Each row has a hidden value. The values are split into ranges, and the band after each row names the range that its value falls in. Each part has its own value, ranges and names.
-186  170  -75  -44  294  146  106 -343   55  -36 -369 -400 -282  -22  -13  331  207 -248  -24 -332 -396   47  127 -267 -389  369  109  187   46 -132  -60   26  -41  244  196  361 -455  373
U
-119  -11  168   -6 -177  -39 -236   -4 -312   93  -48   24  279  159  -15 -158   52  -81  195  -74  174   72  -95  -28  218   55  320   72   25  246  -71  -33  -74   62 -133   15   81  -14
V
-326   55 -148   81 -232    4 -181   38 -233 -130   70  -17  164   17    8  -92  223   -6   82  116  206  136 -247   25  317   10   93  -42  -51   67 -224  -86 -261    7 -315  -74   22 -288
X
 -50  204   20   95  -58   -3  101   48  -21 -134   10  154 -124   17  -15   42  188  152  -78 -135   25   47    6 -178  289   75  129  -29  -43   17   38 -159   43  100   -2  232  158 -121
X
  97   51  160   47    6 -133  -84   92 -157  127   87  134  104  145   38  -89 -157   71  148  -67   53  -44  -84  -75  133   -6  231   40  -38  179   96  -91   93   61 -111   98  216   17
V
 -18   35  249   35 -125  -31 -124    3 -216  109  -62  126  173  145  -26  -85   48   13  156 -195  109  -12    1  -94  216   56  316   94   47  202   65  -80   69  113  -46  114   74   38
V
-213   93   51   37 -140   56 -155  -27 -251  -81   33  -58  161   94   -4  -29  129  -18  141 -127  151   27  -89   16  184  122  318  104   50  152  -96 -117 -100  145 -151  107  -54  -44
Z
-121  -84   31   81  -28  -43  -22 -115   31  202 -221   56   92   -5    6  100  153  -43  -38 -239  -46  -35  111 -212  -40  104 -144  182  203 -122  157  138  246  -13   -7   20 -358  135
C
-228  100   57   84 -146   13 -128  156 -245 -180  202   85  224  138   29  -32  180  106   48  -77  242   14  -49   73  343  161  312   61   28  147  -29 -198    6   98 -270  110   49 -126
X
-135   -4  105   13  -17   -9 -102  -20 -152   67  -93  -30  157  108    4   28  118  -69   78 -189   18   26   34  -93   38  181  173  122   82   68   40    1   84   84  -69  106 -138  128
V
  58  194 -276  -50 -174 -174  114  180   29 -191  173  150 -105  -57  -13 -180   -6  217 -241  118  211  268 -127 -192  359  -45 -128 -218  -15   21  -50   47   24 -162   71  126  553 -335
X
-220  -23 -303   49 -203 -132  -91  117  -79  -52   70   44  119  -58   26 -124  146   38  -81  208  183  226 -238  -83  261  -44 -241 -138  -23  -69 -146   99 -119 -179 -234 -149  129 -318
X
  -8  228 -275  -47   67 -124   76  186  -25 -268  314  -55  -91   29   69  -28 -101  157 -161   82  103  146 -113  -41  119  135   54  -89  -41   37  -55  -65   21  -35  -65  218  356 -137
X
  50   98 -130  -10    0  -10  142 -209  148  121 -232  -76 -220 -136  -49   97  -14   12  -48 -264 -132   20   25 -307 -160   15 -165   85  182 -141   96  170  139   50  244  184 -172   92
U
  22  126  170  108  -17   34  -41 -119 -124  124  -69   33  -48   48  -14   38  -57   39  252 -225  -53 -146  -94 -101   37  -32  285  131   -2  116   55 -151  -24  233  -49  162  -67   46
V
-313  -78    6  137  -75   84 -141  -50 -132   73  -50  -78  219   17   23  143  205  -35  159 -237   50 -110  -26   18  -29  154   44  221  183  -83   56   -8   79  134 -258  -13 -535   84
K
-249   67 -417   -8  250   27  160 -268  211  -10 -393 -374 -359 -194    9  297  272 -238 -167  -46 -429  220  -53 -359 -372  215 -402  -25  -50 -374 -149  206 -141    9  107  123 -393  135
K
-273   32 -468  -42  121 -104   86  103  104 -209   39 -196  -56  -73   74  128  221  -42 -322  104  -51  285  -30 -156  -64  284 -361  -87   25 -261  -93  171   46 -170  -91   64  -76  -43
X
 -71  148  -78  166  -14  -44   33   48  -32  -52   80  116 -120  -19   37   42   63  135   48   23  -19  -19 -182 -104  202  -56   26  -45 -135  -25  -19 -173  -86   78 -198   75   98 -195
X
 -68  148 -279 -128  -61  -80   14   20  -55 -167   75 -162  -29  -16    4  -82  -18    4 -138   12  117  253  -91 -120   57  133   -2  -58   72   36 -127  112  -36  -64   89  161  227  -82
Z
-236  -57 -104   -5 -134 -120 -188  169 -220  -57  117    4  314  110   52 -120  131  -31  -24   95  224  190 -108   10  229  141   30  -22   27   76  -89   46   -8 -112 -254  -68   93 -117
Z
-255  -59 -289  -86   -9  -45  -74  -45  -43   -9  -92 -266  118  -34   21   42  126 -153  -84  -39   16  212  -44 -109 -149  224 -186   50  159 -122  -93  244   17  -85  -37    7 -237   75
K
 -48    0  -64   62   80  -27   99 -143  131  166 -269  -26 -133  -81   -8  164  119  -39  -47 -222 -203    5   58 -297 -148   87 -211   89  103 -193  125  132  164   34   86  107 -291  138
U
-141  -47  162   27 -124  -15  -90 -115 -113  164 -317   73  133   68  -50   -8  264 -117   26 -208   -6   89   84 -234  140  116   72   95   91   40   34   76   75   30   32   52 -145   85
U
-201   14  217  103  -95   72 -191 -271 -209  177 -287  -15  115   90  -25   30  181 -166  213 -208  -40  -65  -22 -128   71   49  272  218   41  120  -56  -75 -106  168  -93   37 -293   86
C
-109  154 -243   31   -6   54  131 -107   96  -95  -37 -138 -182 -136  -14  152   81   75  -74 -215  -46   21  -22 -162  -88  104 -110   76  159 -169   23   54   64   95   82  201 -217   -1
Z
 -49   82 -374   13  -59 -102   65   16   77  -43   88  -74 -110 -144   27  -13  -67   99  -85   52   51  118 -196 -135   -5  -48 -273  -64   66 -143  -44  131   -7  -87  -33   21   51 -176
Z
 -90  -54  209  123 -110   10 -115  -88 -124  222 -143  108  175   64  -15   34   83    2  184 -276   37 -138   22 -102   67   27  133  206  154   43  145  -13  150  121 -106   28 -291   95
U
 -35  -32 -293  -53    3 -105   57  -95  125  126 -140 -137  -56 -130    2   39  -37  -38 -109  -90  -54  123  -37 -239 -199   51 -351   36  198 -193   46  303  144 -115  108   24 -175   56
U
 -38  114 -154  118  267   22  134  -43  123    3   88 -158 -185  -62   83  303  -97   96   43 -253 -211 -198  -13  -75 -319  161  -58  185  101 -206  174  -51  199  185  -85  226 -387  197
K
-243   92 -139  108   50   88    7  -91  -23  -71  -24 -161  -56  -47   31  202  156   -4   52 -184  -78  -55  -55  -58  -89  160   20  140   75 -128  -16  -59  -14  160 -137  132 -371   47
Z
 -80   40  -41  -34 -103  -76 -124   -1 -179   29   -7  -50  116   61    2 -116  -14  -45   85   -1  104  130 -140  -80  112   37  126   -1    9  125  -92   35  -80    2  -66   39  133  -57
K
 -59   53  158  166    9   -2  -97   -7 -159  116   24   75   61   88   37   49  -16   49  253 -136  -25 -158 -125  -28   81   -9  240  117  -52   85   62 -185  -10  189 -231   68 -105   13
K
 -61   56  -65   45  -31 -107  -70  107 -125  -15  129   37   85   66   51  -57  -32   60   42   31   92   57 -140  -43  143   36   74  -13  -34   67  -16  -48    0   -2 -170   42  150  -92
Z
-255   66 -170  136   78   67   23  -55   14  -63   -2 -135  -53  -58   48  229  165   17   24 -157  -94  -67  -57  -56  -99  162  -60  130   68 -182   15  -52   24  131 -183  102 -406   36
Z

 296  377   17  -88  252  -88   57   61   52 -155   72  -65  -16   43   49 -142 -170 -168   18  510  256 -229  174  222  -67  136  172   48  144  137  -98 -248  -68  -43 -258   55  -93  160
Tero
  58  112   74   -9  -27   72  -23  -12  -83   88   26   56  -39   89  -46   -3  -21   10  -87  -27 -111   34 -122   79 -140 -178  -97   10  -72    1    7   70   39  -11   -5   63   38  -80
revuf
   7  -56   42  166   44 -295  -51   39  -56  -16  102  -76   50 -126   56 -109  -20  -15   46   35  122 -180   82   82 -294  134   16  108 -123 -123  -96  102  111  -60   37  -47 -259  221
bugeb
-200 -105  -41   27   26   98  -35   41 -109  153  -12  105   22  -34  -26  -34   10   37  -58 -315 -137  211 -108 -179 -130  -65  -45  154 -157 -131   17  155  137   47  142  111  -10  -28
revuf
-108  136  -83   56  184   10  -49 -129  -31  -47  136  237  -95   71 -119 -404   -6  -29  103   96  -49  130  144 -201  272   58  162   41    3  231 -217  -39 -174  123    6   41   -3 -122
Lupob
 -71   21 -125 -210  108   72   11    4  -12   43  -31  166   10   22    7   -8  -90  -26 -112   39  -28  188  102 -112  114   13   19  -34  106  120  -58  -62 -106   73  -57  222   22  -92
Nozo
 -55  -99   15   46  -68  -54  -39  -22 -110  128   35   53    8  -10  -16   12   22   51  -50 -141 -132   49  -34   28 -160 -130  -69  -15  -75  -37  -48  162   48  -12  102   40  -78   -1
fum
  57  -82  -58   19 -124 -146  -36    6  -93   80  -15  -93   -3  -11  -20  104    5   53    5  -26 -140  -43   80  217 -164 -171   -8 -156   36   83  -41  115   44 -108   88  -60  -90   98
Bom
  65   96   35  111  243  -71   49   -1    0   58  298   70  -19   91   -9 -281  -88  -40   31  139   84  -96  132   13 -115  -42  107  115   41  -68 -108  -49 -136   -3  -17  119 -169    4
bugeb
  57  270  -62  -37  393   67   63  198  100  -83   71   54  -24   52   13 -270 -159 -186   -7  236  238   -3   39 -135   34  305  104  303    1  -73   23 -208   30    9 -182  202  -26   55
bugeb
 153   -2   52 -104  -38 -116    7  172  -59   97  -56 -230  110  -70  154  338 -145   -2 -194  -13   89 -167  -33  290 -569 -113 -107   32  -25 -247  147   45  214 -161  -57   80 -141  229
Tero
  94  152  -28  -37   65 -152  -55    9    7  -75   40  -28  -35   32    0  -65 -101  -29  -33  207   75 -100  120  109  -71   44    8  -43   22   96  -45  -66  -37  -56 -112   10  -60   38
Nozo
   3   31   28   37 -177 -155 -138  -61 -112  -25  -93  -19  -36  -40  -40   38   32   45  -28  -24 -106  -30  -51  117 -129  -43 -108  -92 -147  107  -55  150  116  -43   22 -118  -16   33
Lupob
   3   41  -87   -7  117 -169  -31   37  -42  -45   19  -80   46 -102   61  -52  -93  -34   34   86  107  -80  194   58 -176   83  169   55   15   15  -89  -30   54  -33  -13  -12 -166  219
Tero
 129   91  180  226  183 -201   16  -13  -36   66  371  -26   14   55   40 -244  -89  -11    7  128  154 -274   71  136 -401  -83   33  162  -72 -230  -90   27  -57  -55  -14   47 -273   90
fum
 -17   -7 -125 -112 -114 -111 -102   86  -40  -34 -213  -84  -10  -60   -2  171  -38    8  -76  -24  -68   48   11   84  -71   56  -92  -93  -46   99   57   58  158  -92  -23  -30   28   82
Nozo
 121   85   75   53 -179 -289 -142 -126  -85  -66   19  -53  -57    9  -30    9    0   58  -19  161  -50 -185   63  259 -157  -96  -92 -205  -63  171 -111  100  -15  -83  -41 -156  -86   33
fum
  68  124   54   28   12   41  -25    4  -60   78   68   35  -58  116  -56  -53  -34    6  -63    1  -96    1  -84   81 -129 -161  -71   17  -59   -8   14   49   19  -40  -10   47   23  -74
Lupob
 131  -27   56  -13  -31 -123    9  149  -43  104    7 -159   61  -21   86  200  -88   -1 -134  -11   38 -143  -51  236 -433  -88 -133   29  -40 -205  106   74  160 -150  -20   72 -131  149
Nozo
 118  351 -113  -92  437   63   74  223  123 -137   44  -20  -20   50   30 -242 -215 -213    9  331  293  -44  119  -71   27  317  186  282   72  -19   34 -297   24  -21 -235  181  -18  118
Bom
  98  130  105  150    0  -61  -45   11  -77   50  113  -56  -50   75  -49  -95  -19   11    0    3  -45 -113  -86  149 -266 -141  -53   70 -134  -74    7   86   91  -82   19  -53  -54   28
revuf
  4  22 -46  41  95 -19  10 116 -24  41   5  -1  -8  -4 -13 -78 -25 -56   7  -7  -3  17 -17  -3 -81  73   7 115 -50 -50   5  34 106 -43  16  63 -59  78
bugeb
-135    0  -38 -132   80   12  -34  -88  -57   12   -7  251   22  -45   11 -105  -33  -20  -90   17   -1  172   57 -188  109   88   -3   18   -7  109 -159   14  -94  150  -37  184  -30  -93
fum
  52  119   26   59   51  -13  -35    5  -41   50  104   25  -66  108  -58 -113  -43    4  -28   27  -63  -24  -22   60 -108 -115  -29   27  -51   -2   -6   31   -4  -46   -8   26  -10  -51
fum
 212   69  190  221  -73 -144  -21   95  -89  119  139 -205  -14   65    2   47  -19   24  -35  -24  -30 -270 -157  339 -536 -220 -140   75 -162 -247   93  159  198 -196   42  -85 -139  138
Lupob
-101   12    2   26  132 -126  -46  -88  -50  -23  116  169   21  -65   18 -229  -37  -20    1   63   82   22  120 -137   -5  129   63   82  -53   37 -194   20  -81  106  -14   91 -147   10
fum
  93  204  -62  112  322  -86   38   -7    9  -20  301  -22  -44   96  -28 -348 -133  -58  130  228  115 -133  283   51  -72  -47  306  102  117   40 -136 -152 -157  -28  -30   18 -164   96
Tero
-259   33 -136 -335   23  232  -53 -159  -82   -6 -207  431   -9  -36  -51  -57    3  -17 -138  -46 -147  462    3 -360  432   86  -16  -67   27  346 -186  -13 -136  280  -50  256  182 -268
revuf
 -58  -46  -91 -125 -138  -33  -85   59  -69   15 -227   15   -5  -58  -12  165    8    7 -100  -86 -125  126  -68   18  -14   41 -130  -78  -69   99   31  108  152  -32    7   23   53   18
bugeb
-145   24 -149  -79  357  214   92  236   48  101   28  126   30   20   19 -155 -121 -118  -67 -114   76  230  -22 -305   17  188   70  339  -12 -199   89  -90   81   49  -14  321    1   -6
bugeb
 199    0   98 -104  -18 -102   86  -32  -65   75   57   57   66  -19   78   88  -35  -45  -87  236   37 -115   61  251 -153  -86  -45 -121  139   75 -152   17  -93    3  -70  150 -164   66
Nozo
  -4  -34   88   22 -118 -125  -77 -135 -125   79   72   82    1    1   -7    8    9   76  -79  -34 -104  -22    1   96 -177 -177  -95 -104  -67   42 -118  150  -40   14   43    9  -91  -43
Lupob
  35   26  -37   37  220   31   90   61   -8  112  196   74    0   77  -11 -183  -68  -51   17   56   13   15   95   -9  -56  -58  105  103   88  -52  -65  -37  -87   -2   23  171 -116    8
Nozo
  40  -80  -51   41 -105 -132  -35   17  -83   78  -11  -64  -13   -6  -31   62   18   40   12  -37 -136  -26   51  172 -131 -131  -24 -118    8   68  -37  123   54  -95   89  -48  -81   78
Nozo
 -93    3   47  -77   34   -9  -31 -100  -92   33   15  208   44  -67   29  -75  -18   -7  -90   -6    8  106   -3 -110  -35   31  -33   43  -64   43 -159   61  -41  137  -17  149  -68  -50
revuf

 -18  226  684  -90  372 -108  205  -21 -113  228 -214  225 -212 -284 -352 -292 -169 -425   39  -33  -99   69 -241  130  379 -283  -68  -28 -181  182  144 -100 -162  145  200 -235  510 -218
kot
 185  286  322  100   -1 -135  224  -75  165   73   38  132  -72 -103 -292 -138  -80 -169    3  -53   30   -7 -246  -59  258 -113  119  -27 -245 -170  147 -181 -282   29  282 -136  274  -55
dubib
 234  -36    1  -87 -138 -124 -207  271 -147  -33   77 -343 -140  283 -242   38 -214 -176  -59 -610  253 -303 -315   91   -5 -338  -43   16  238   51  -26 -296 -123  -84  258  114  131   15
Lipak
 354  139   57   57  -90 -104 -122  192  186  -52   62 -357  -47  167 -419  236 -290 -175  -95 -539  284 -369 -273  155 -372 -142  155   11   58 -153   29 -312 -469  155  423   97  138  -71
Ruf
 220  118 -190   58 -240 -459  281  -85   75 -139  190   41  143  -52  256  153  352  287  -35 -117   64   -2  -95 -203   57  -48  237   41  -58  -16   70 -110  -12   20  185  -97  123  134
kot
-265 -283 -175  -33   38  115    0   -5  -91  -91 -235  254  119  128  -29   48  123  169  -81 -169  -41  154    1  -39 -200  -69   32  -26   47  371    7  194   -3  244   12  -80 -207  155
voza
 -89 -172 -444 -172 -207  186 -196  102 -237 -339  186   84  -65  -18  155  202 -136  226  103  111   -9   60   -3  -48  -95  -55   73   57   51  230  -23  125  185  -84  -82   74 -204 -153
voza
 -72  108  610 -177  295 -174  164    3 -157  206 -138  180 -106 -104 -372 -275 -102 -405  107   -7 -151   -8 -290   77  423 -176  -20   42 -248  126  117 -116 -211  -69  202 -138  442  -80
Lipak
-366 -352 -247 -199 -181  240  -79    6 -191  -49 -251  153  262   85  -24   62  125  -91 -162 -161  -34  133  -18   -2 -297 -139   76   59  118  362   28   34   24  224   34  -10 -194   34
kevef
-140 -127 -461   16 -258  521 -138   -6   -4 -250  -29  237  -13  -66  -29  118 -173  153  -79   63   82  203   73  -72 -310  -35  134  -33   76  129   45  143   25  244  -16   29 -362 -161
ralap
-234 -262 -462 -195 -203  420 -160   32 -139 -227    5  186  104   54  -74  161 -139   63   57  150  -22   70   23  -68 -351  127  232  128    3  131    9  144  -91   58  -12  165 -331 -117
Lipak
 174  -79 -224  -85 -257 -388  205   -1 -145  -25   55   31  130  154  173 -169  383  171  -30 -378  172  -31 -159 -225  180  -11  237  -23  180   68   11 -133   81 -143  264   28   59  346
Lipak
 350  226 -142  113 -346 -200  241  -68   74  -41  160   68  -36  -69   77 -184  158  104  -75 -239  246   40 -164 -231  250  -96  229  -95   78 -170   97 -219   19  -37  297  -53  113   98
dubib
 -53  171  488 -137   36  -64  145  -17 -110  196  -50   98  -64 -146 -314 -179 -106 -499   -7   20 -106    6 -293   22  403 -347  -40  126 -206   -1  163 -271 -199  -24  148 -121  422 -214
kevef
 364  233 -189  140 -330 -247  275  -75  137  -71  204   58   -9  -48   79  -61  193  180  -57 -176  221    5 -138 -263  176  -40  280  -19   26 -233  102 -200  -86  -13  270  -17   94  105
Ruf
-279 -216 -178  -23   -6  208  -17  -70   54 -147 -217  267  230   15  -98  156   26  109  -75  -26  -78  149   23   25 -422   62  146  -48 -110  293   35  198 -114  319   91 -107 -237   31
dubib
 198  321  304   98    0  -77  235  -59   89   92   43  154 -186 -189 -227 -169  -95 -179  -15  -23   54   49 -213  -83  352 -226   62    1 -148 -144  160 -190 -198   74  201 -132  312 -146
Ruf
-393 -323 -136 -104 -120   10   -8  -30  -84  -75 -191  148  329  146   25  224  247   33 -159 -108 -164  118  -47  -19 -215 -204  -11  100  -75  363   43   51  -28  209  -30 -120 -141  119
kevef
-127 -115 -361 -224 -115  250 -175   34 -131 -348   86  135   47 -231   67  276 -206  130  112  239  -51   71   59   88 -398  139  236    8  -75  252    4  170   61   85   54   31 -162 -286
ralap
 172  275  300   88    1  -82  227  -39   19  116   26  163 -215 -129 -205 -233  -67 -174  -18  -78   61   63 -227 -112  447 -288    3    4  -90 -102  149 -185 -135   34  159 -129  302  -98
kot
-149 -115 -113   52  -36 -382  187  -95  116 -167   -3  113  331   71  177  427  377  314  -80  -36 -181   40  -36  -80 -225  -94   91  119 -241  236   51   76 -123  225   16 -199  -15  157
voza
-170 -278 -491 -293 -223  365 -220   99 -326 -257   59  145  -12   11   47   24 -160   80  111   83   36   74    5  -52 -174   84  188   55  144  233  -32  134  144  -97   -7  182 -275 -118
Lipak
-214 -295 -189 -321  -65   74 -286  179 -310 -257  114   -8   17  143  -63  177 -176   29  166   44 -123  -76 -126   83  -46  -28   22   89  -80  290  -51   79   53 -251   -7  103 -107  -53
kevef
-192 -318 -371 -366 -116  228 -242  133 -359 -246   38   91   31   50   -3   53 -152   45  161   48  -18   -4  -36   29 -189  129  186   50   79  298  -55  136  103 -160   48  174 -198  -69
Lipak
 -42 -211 -266 -188  -60   89 -262  199 -279 -288  172   15 -165  168  -23   83 -222  189  179  -49    7  -56 -115    6   66  -47   -1    8   38  229  -66  115  120 -252  -13  114 -150  -10
voza
 238  -39   -9 -120 -200  -58 -206  255  -15    6   78 -405    5  361 -451  116 -259 -312  -53 -571  260 -421 -351   95 -220 -155  136  116  130 -155   -1 -379 -430  -90  379  238   91   19
kevef
 369   70   -8   68 -122  -99 -145  241   87  -34   92 -352 -142  323 -390  109 -262 -109  -78 -638  329 -363 -311   63 -163 -211   73   11  170 -154   -2 -305 -374   20  355  151   79   50
kot
-196 -108 -129  146  -76 -185  116 -123  225 -213  -26  183  318   84   81  408  256  331 -112    3 -180  111  -23  -65 -259  -83   52   21 -310  203   63  129 -129  261   12 -243 -145  144
dubib
 191   95 -229  160 -308 -347  231 -105  182 -180  208   85  162   57  176  138  303  349  -54 -110   60   32 -112 -237   80  -29  203  -23 -143  -87   72  -78  -40  -21  175 -118  -18  210
dubib
 -66  -56 -197  134 -126 -340  188  -98  146 -207   60  125  248   51  233  389  364  400 -108  -53 -109   85  -20 -135 -134 -142   69   63 -184  179   58   65  -41  212   -2 -207  -58  159
kot
 314  221 -123   77 -339 -272  258  -93  117  -51  182   30   81  -63   66  -61  185   66  -55 -174  178  -18 -177 -207  128  -39  283  -24  -25 -193  105 -234  -81  -28  311  -52  138   70
dubib
-192 -192 -426   13 -172  474  -98   -6   -2 -200  -61  267   20   59  -97  118 -120  170  -44   60   34  167   52 -115 -293   18  140   40   35  109   38  180  -89  217  -43   68 -382  -60
kot
 286   93 -157   13 -157 -395  285  -55   56  -69  129   77   93   29   69  -53  277  231   44 -190  149  -66 -130 -211   63  162  366   -9  -11 -102   48  -90 -135  -71  323   23   98  241
kot
 378  105   12   75  -66 -113 -139  214  187  -95  131 -321 -104  279 -453  193 -311  -53   -8 -504  278 -390 -289   99 -262  -40  168    1   13 -213    3 -246 -487    6  406  156   61   35
Ruf
 320  204  -79    3 -265 -277  275  -90   71    0   73   34  103 -130   38 -136  191   -7  -60 -247  218  -27 -157 -145   22   37  354  -67   49 -117   94 -227  -86   41  407  -42  191   71
dubib
-212 -101 -429   13 -301  436  -76  -87  117 -249  -24  198  206 -112  -13  338  -91   79 -124  166  -24  170   73  -44 -523  -19  196   72  -91   92   83   89 -117  358   -6  -29 -318 -236
dubib
 165  -10  -26   36  -35  -66 -231  208   -6 -229  155 -153 -188  197 -197  154 -280  129   41 -318  112 -167 -217  103   14 -194  -71  -99  -21   95  -31  -50  -61 -102  162   -6  -13   19
ralap
-153 -131 -485 -204 -275  468 -136  -30 -104 -258  -39  183  134 -251   44  154 -169   -5  -21  146   64  146   95   25 -542  131  320   -1   82  199   36  104   42  251  106   65 -254 -306
dubib
-314 -264 -468 -245 -382  460 -180    9 -118 -195    9   93  252    8  -69  279  -99 -120  -50  182  -57   63    6  -44 -442    6  231  224  -26   87   55   -8 -129  109  -19  156 -296 -224
kevef
 -17  -98 -151  -93   -5  -11 -228  173 -132 -322  224  -25 -148  100  -40  282 -245  215  159   30  -66  -84 -119   56    7 -115  -48   42 -126  187  -35   96   17 -153  -36   21  -71 -100
kot
